Below is a small trained network, with its code and all its weights. Each question gives an input and a class and asks what happens when units are switched off, that is, made to give their printed mean instead of their output.

import numpy as np


def w(rows, s, z=0):
    codes = np.array(rows[::2]) - 128.0
    scale = np.full(codes.shape[1], s)
    scale[-1] = z or s
    return codes * scale


def f(y):
    return y / 2 * (1 + np.tanh(0.7978845608 * (y + 0.044715 * y**3)))


def log_softmax(a):
    a = a - a.max(-1, keepdims=True)
    return a - np.log(np.exp(a).sum(-1, keepdims=True))


def net(x, mask):
    res = np.array(x, float).reshape(1, 3) / 4 @ E
    y = f(res @ A[0][:, :-1].T + A[0][:, -1])
    res = res + np.where(mask, y, B[0][:, -1]) @ B[0][:, :-1]
    return log_softmax(res[-1] @ U[:, :-1].T + U[:, -1])


A, B = {}, {}
E = w([
[215,139,143,154],'x0',
[97,102,169,248],'x1',
[158,47,169,99],'x2',
],0.017)
A[0] = w([
[43,88,126,78,130],'n1',
[147,74,166,114,106],'n2',
[109,163,172,207,95],'n3',
[178,187,190,137,102],'n4',
[41,137,130,61,220],'n5',
[176,122,69,83,107],'n6',
[39,143,185,89,85],'n7',
[109,124,143,180,117],'n8',
[57,136,150,119,118],'n9',
[109,171,164,194,153],'n10',
[43,164,89,123,168],'n11',
[132,206,85,148,95],'n12',
[139,115,146,147,167],'n13',
[117,60,200,87,122],'n14',
[204,156,154,139,79],'n15',
[100,160,95,164,88],'n16',
[192,182,148,156,169],'n17',
[54,145,120,124,200],'n18',
[58,140,164,92,161],'n19',
[154,40,131,103,140],'n20',
[75,205,81,133,124],'n21',
[70,102,108,181,124],'n22',
[150,164,127,82,154],'n23',
[128,111,82,58,120],'n24',
[101,37,182,90,101],'n25',
[185,150,63,92,145],'n26',
[154,157,94,73,94],'n27',
[204,83,127,174,71],'n28',
[111,37,141,181,103],'n29',
[118,197,135,117,100],'n30',
[254,183,108,151,200],'n31',
[65,254,166,136,136],'n32',
[136,186,52,175,129],'n33',
[121,148,158,118,209],'n34',
[179,145,140,131,182],'n35',
[172,146,216,127,250],'n36',
[44,66,64,127,83],'n37',
[122,64,199,178,152],'n38',
[109,119,117,33,81],'n39',
],0.014,0.013)
B[0] = w([
[143,77,191,205,204],'n1',
[203,140,94,103,170],'n2',
[165,196,147,91,193],'n3',
[152,98,125,229,157],'n4',
[83,90,159,139,248],'n5',
[138,173,169,133,193],'n6',
[176,144,149,222,171],'n7',
[149,205,210,69,175],'n8',
[170,93,178,158,170],'n9',
[101,160,179,66,199],'n10',
[117,64,136,140,216],'n11',
[210,120,88,105,174],'n12',
[118,125,133,115,164],'n13',
[217,88,35,47,197],'n14',
[165,174,131,254,163],'n15',
[182,138,139,127,156],'n16',
[108,39,150,186,190],'n17',
[116,66,171,124,214],'n18',
[82,85,151,206,190],'n19',
[177,92,97,84,199],'n20',
[183,81,113,97,202],'n21',
[127,143,168,127,193],'n22',
[122,159,201,97,194],'n23',
[131,180,201,114,204],'n24',
[225,119,46,99,196],'n25',
[98,173,170,130,211],'n26',
[156,178,185,138,190],'n27',
[188,180,133,166,168],'n28',
[173,178,177,85,201],'n29',
[191,151,128,111,155],'n30',
[101,43,188,169,242],'n31',
[217,69,105,41,208],'n32',
[221,92,61,24,186],'n33',
[48,95,95,77,181],'n34',
[76,98,159,151,180],'n35',
[94,43,159,99,227],'n36',
[211,147,198,245,181],'n37',
[92,146,192,81,227],'n38',
[159,170,188,145,201],'n39',
],0.0072,0.017)
U = w([
[216,76,79,91,143],'0',
[121,196,202,102,112],'1',
[149,66,143,247,112],'2',
[33,41,133,80,254],'3',
[135,135,99,137,81],'4',
[146,130,51,178,85],'5',
[74,148,67,161,99],'6',
[117,161,97,166,87],'7',
],0.014,0.0083)

Each question gives the input, the list of numbers given to net, and the class t.
The units are the neurons (one row each of A and B). Each row of codes is followed by its name. A weight is (code - 128) times the scale printed after its matrix; where a second scale follows, it is the last column's (A, B and U).
mask holds one flag per neuron, in row order. A switched-off neuron (its flag False) gives its mean, the last column of its row in B, instead of its output. The means were averaged over made-up inputs and are rounded, as every weight is.
A unit's drop is (log p(t) with every unit on - log p(t) with that unit switched off) / (log p(t) with every unit on - log p(t) with every unit switched off).
The circuit of an input: a set's keep is (log p(t) with only the set's units on - log p(t) with every unit switched off) / (log p(t) with every unit on - log p(t) with every unit switched off). Starting from the 12 units with the biggest drops (on a tie, the unit counted first), units are removed one at a time, each time the one whose removal leaves the highest keep (on an exact tie, the one counted first), for as long as the keep stays at least 0.8.
circuit, biggest first: the units of the circuit, biggest drop first
k most important neurons: the k neurons with the biggest drops, biggest first
drop of u: that unit's drop, to one decimal
input [-3,-6,-6], class 0: 3 most important neurons : [n32; n21; n33]
input [-7,7,5], class 1: circuit, biggest first : [n29]
input [8,1,7], class 2: 3 most important neurons : [n31; n15; n32]
input [3,7,-7], class 0: 2 most important neurons : [n33; n32]
input [6,0,-5], class 2: 3 most important neurons : [n31; n17; n14]
input [-3,6,-6], class 0: 2 most important neurons : [n32; n33]
input [-7,4,-7], class 0: 3 most important neurons : [n32; n33; n21]
input [8,-7,7], class 2: 2 most important neurons : [n31; n15]
input [-7,-4,8], class 0: 2 most important neurons : [n14; n25]
input [-1,0,-3], class 3: 2 most important neurons : [n25; n14]
input [-4,8,7], class 1: 2 most important neurons : [n38; n29]
input [-5,-8,6], class 1: 2 most important neurons : [n24; n39]
input [-3,3,-3], class 3: drop of n14 : 0.2
input [-6,0,-8], class 0: circuit, biggest first : [n32]
input [4,2,-5], class 0: drop of n27 : 0.0
input [6,5,-8], class 0: drop of n33 : 0.1
input [-3,-1,-3], class 3: drop of n14 : 0.3
